Here is a tiny trained network, its code and every weight. The questions are about switching its units off for an input and a class, where a switched-off unit gives its printed mean instead of its output.

import numpy as np


def w(rows, s, z=0):
    codes = np.array(rows[::2]) - 128.0
    scale = np.full(codes.shape[1], s)
    scale[-1] = z or s
    return codes * scale


def norm(h):
    return h / np.sqrt((h * h).mean(-1, keepdims=True) + 1e-5)


def f(y):
    return y / 2 * (1 + np.tanh(0.7978845608 * (y + 0.044715 * y**3)))


def log_softmax(a):
    a = a - a.max(-1, keepdims=True)
    return a - np.log(np.exp(a).sum(-1, keepdims=True))


def net(x, mask):
    res = np.array(x, float).reshape(1, 5) / 4 @ E
    u = 0
    for l in range(3):
        y = f(norm(res) @ A[l][:, :-1].T + A[l][:, -1])
        res = res + np.where(mask[u : u + 16], y, B[l][:, -1]) @ B[l][:, :-1]
        u += 16
    return log_softmax(norm(res)[-1] @ U[:, :-1].T + U[:, -1])


A, B = {}, {}
E = w([
[138,179,178,200,142,244,118],'x0',
[2,174,231,225,199,15,207],'x1',
[27,82,195,99,6,110,180],'x2',
[118,137,120,114,130,131,130],'x3',
[100,115,8,204,116,164,194],'x4',
],0.0063)
A[0] = w([
[197,150,91,149,210,112,105,49],'L0N0',
[139,163,113,134,249,97,131,194],'L0N1',
[83,174,169,173,151,239,107,3],'L0N2',
[157,76,66,138,114,170,130,108],'L0N3',
[112,73,49,227,134,120,169,8],'L0N4',
[72,138,163,126,55,152,154,44],'L0N5',
[85,129,122,139,174,118,180,115],'L0N6',
[106,127,133,128,162,134,157,49],'L0N7',
[111,114,159,153,1,108,146,112],'L0N8',
[147,133,156,45,143,141,125,146],'L0N9',
[137,125,149,108,132,134,165,110],'L0N10',
[151,116,206,69,180,131,133,50],'L0N11',
[111,76,61,117,151,11,101,87],'L0N12',
[149,129,218,106,163,99,66,29],'L0N13',
[85,147,143,161,198,86,152,77],'L0N14',
[77,123,64,169,125,171,164,27],'L0N15',
],0.0094,0.002)
B[0] = w([
[71,65,64,113,215,187,134,230],'L0N0',
[102,92,87,153,211,109,94,253],'L0N1',
[242,115,173,128,139,113,233,208],'L0N2',
[157,142,133,152,69,147,54,217],'L0N3',
[72,241,111,92,104,144,147,229],'L0N4',
[79,75,135,147,192,136,115,205],'L0N5',
[132,132,107,179,83,106,83,186],'L0N6',
[124,126,121,146,112,109,123,129],'L0N7',
[88,75,63,124,201,175,126,240],'L0N8',
[165,152,139,120,110,165,73,182],'L0N9',
[121,128,141,133,129,129,121,126],'L0N10',
[96,207,135,119,122,141,137,165],'L0N11',
[225,145,182,148,168,147,234,228],'L0N12',
[83,248,114,93,126,144,151,188],'L0N13',
[182,91,133,170,70,100,36,223],'L0N14',
[108,217,159,86,157,144,142,197],'L0N15',
],0.015,0.0048)
A[1] = w([
[114,178,146,117,92,123,139,103],'L1N0',
[163,113,95,55,124,45,189,52],'L1N1',
[153,72,105,173,92,118,111,120],'L1N2',
[61,67,135,108,114,158,146,77],'L1N3',
[140,137,180,98,115,106,101,36],'L1N4',
[181,109,173,117,113,115,198,88],'L1N5',
[89,114,137,99,97,121,145,105],'L1N6',
[97,59,178,113,94,163,163,77],'L1N7',
[162,123,145,156,62,121,52,125],'L1N8',
[105,81,86,99,181,112,116,5],'L1N9',
[95,140,153,182,162,76,107,70],'L1N10',
[192,101,151,139,108,157,162,88],'L1N11',
[121,94,120,89,103,168,105,39],'L1N12',
[89,245,101,75,96,105,140,7],'L1N13',
[102,140,168,51,128,99,113,91],'L1N14',
[114,118,128,150,137,148,106,124],'L1N15',
],0.012,0.002)
B[1] = w([
[155,148,65,144,180,99,79,160],'L1N0',
[173,149,188,192,130,191,191,138],'L1N1',
[153,202,154,102,120,119,59,171],'L1N2',
[159,126,60,194,245,131,83,212],'L1N3',
[122,162,96,158,169,111,103,120],'L1N4',
[202,122,112,104,162,129,170,194],'L1N5',
[151,126,94,157,165,148,141,121],'L1N6',
[152,146,55,195,218,125,119,177],'L1N7',
[155,82,102,65,87,136,61,191],'L1N8',
[29,86,176,148,181,188,163,243],'L1N9',
[161,66,170,37,11,164,84,241],'L1N10',
[151,141,158,82,121,104,166,202],'L1N11',
[117,107,158,114,103,75,111,199],'L1N12',
[94,244,129,185,104,186,51,253],'L1N13',
[105,180,153,134,191,164,133,136],'L1N14',
[64,95,96,56,142,77,183,176],'L1N15',
],0.013,0.0036)
A[2] = w([
[172,110,151,140,127,122,159,59],'L2N0',
[162,68,133,86,8,98,66,57],'L2N1',
[91,192,67,169,53,120,187,65],'L2N2',
[122,161,156,57,142,107,127,124],'L2N3',
[112,92,166,169,37,31,102,44],'L2N4',
[207,118,178,139,134,119,229,7],'L2N5',
[92,121,162,131,119,137,108,117],'L2N6',
[129,135,149,207,160,77,134,219],'L2N7',
[109,106,104,154,107,147,157,88],'L2N8',
[149,110,49,164,94,141,160,126],'L2N9',
[219,120,169,138,136,102,236,32],'L2N10',
[101,92,143,140,126,166,90,107],'L2N11',
[143,148,83,123,145,169,125,125],'L2N12',
[61,77,120,114,182,135,150,85],'L2N13',
[131,111,134,147,95,86,76,140],'L2N14',
[127,93,88,104,168,104,103,51],'L2N15',
],0.013,0.0019)
B[2] = w([
[147,155,118,117,168,141,159,151],'L2N0',
[37,75,112,62,73,78,136,245],'L2N1',
[132,177,205,129,162,138,46,170],'L2N2',
[107,135,139,195,78,134,114,147],'L2N3',
[108,85,81,54,51,115,115,173],'L2N4',
[205,184,112,95,123,107,227,215],'L2N5',
[169,121,128,122,120,110,118,137],'L2N6',
[119,120,123,52,102,139,125,173],'L2N7',
[149,137,138,114,170,135,84,133],'L2N8',
[123,167,178,102,153,152,109,146],'L2N9',
[174,161,156,91,116,159,250,225],'L2N10',
[141,137,97,118,177,88,162,182],'L2N11',
[107,101,182,158,86,30,146,210],'L2N12',
[202,61,103,205,94,112,103,253],'L2N13',
[89,102,142,67,125,177,141,162],'L2N14',
[101,127,125,187,130,161,176,188],'L2N15',
],0.019,0.0069)
U = w([
[109,28,83,229,212,140,107,138],'0',
[65,74,113,53,53,112,96,251],'1',
[80,253,180,174,146,153,52,42],'2',
[188,168,150,108,139,145,239,82],'3',
],0.012,0.0015)

Each question gives the input, the list of numbers given to net, and the class t.
The units are the neurons (one row each of A and B). Each row of codes is followed by its name. A weight is (code - 128) times the scale printed after its matrix; where a second scale follows, it is the last column's (A, B and U).
mask holds one flag per neuron, layer by layer. A switched-off neuron (its flag False) gives its mean, the last column of its row in B, instead of its output. The means were averaged over made-up inputs and are rounded, as every weight is.
A unit's drop is (log p(t) with every unit on - log p(t) with that unit switched off) / (log p(t) with every unit on - log p(t) with every unit switched off).
The circuit of an input: a set's keep is (log p(t) with only the set's units on - log p(t) with every unit switched off) / (log p(t) with every unit on - log p(t) with every unit switched off). Starting from the 12 units with the biggest drops (on a tie, the unit counted first), units are removed one at a time, each time the one whose removal leaves the highest keep (on an exact tie, the one counted first), for as long as the keep stays at least 0.8.
units of the circuit, in order: the units of the circuit, biggest drop first
most important unit: the unit with the biggest drop
k most important neurons: the k neurons with the biggest drops, biggest first
k most important neurons of layer l: the k neurons of layer l with the biggest drops, biggest first
drop of u: that unit's drop, to one decimal
input [-8,-1,7,-3,-7], class 3: units of the circuit, in order -> (L1N1)
input [5,8,-3,3,7], class 1: 2 most important neurons -> (L0N14, L1N10)
input [-6,-5,3,-5,1], class 3: 4 most important neurons -> (L0N12, L0N14, L0N6, L1N5)
input [-7,-7,4,2,-8], class 2: 2 most important neurons -> (L0N14, L1N14)
input [8,8,-4,-4,1], class 1: units of the circuit, in order -> (L0N12, L1N10)
input [-7,7,-1,2,-4], class 1: 4 most important neurons of layer 0 -> (L0N14, L0N2, L0N6, L0N1)
input [-2,4,-7,-4,-8], class 2: units of the circuit, in order -> (L0N13, L1N13)
input [6,-1,-7,8,7], class 0: 2 most important neurons -> (L0N0, L0N1)
input [-6,-6,6,-3,6], class 0: 2 most important neurons of layer 0 -> (L0N2, L0N8)
input [-6,8,-7,4,-5], class 1: 3 most important neurons of layer 0 -> (L0N14, L0N8, L0N6)
input [5,-2,-5,6,-4], class 0: 2 most important neurons -> (L0N0, L0N12)
input [3,-4,-2,-6,3], class 1: 2 most important neurons -> (L0N3, L0N12)
input [-6,-7,7,0,2], class 0: 4 most important neurons -> (L0N8, L0N14, L1N3, L0N6)
input [2,-5,-2,0,4], class 1: most important unit -> L0N3
input [4,-6,-7,4,-8], class 2: 4 most important neurons -> (L0N13, L0N8, L0N11, L0N5)
input [7,3,4,-5,8], class 2: 3 most important neurons -> (L0N4, L0N12, L0N15)
input [2,-4,5,8,-6], class 2: 4 most important neurons of layer 0 -> (L0N13, L0N0, L0N11, L0N1)
input [5,8,5,3,-7], class 1: 2 most important neurons -> (L0N14, L0N4)
input [-8,-3,6,-6,0], class 3: 2 most important neurons -> (L0N12, L0N0)
input [-5,7,-7,5,8], class 2: most important unit -> L0N4
input [-2,-7,-8,3,-5], class 0: 2 most important neurons -> (L0N0, L0N14)
input [4,-7,-1,2,6], class 1: 2 most important neurons of layer 0 -> (L0N3, L0N13)
input [-2,3,-1,-7,-2], class 1: drop of L0N14 -> 0.6
input [-6,2,4,-2,-3], class 3: drop of L0N12 -> 5.6
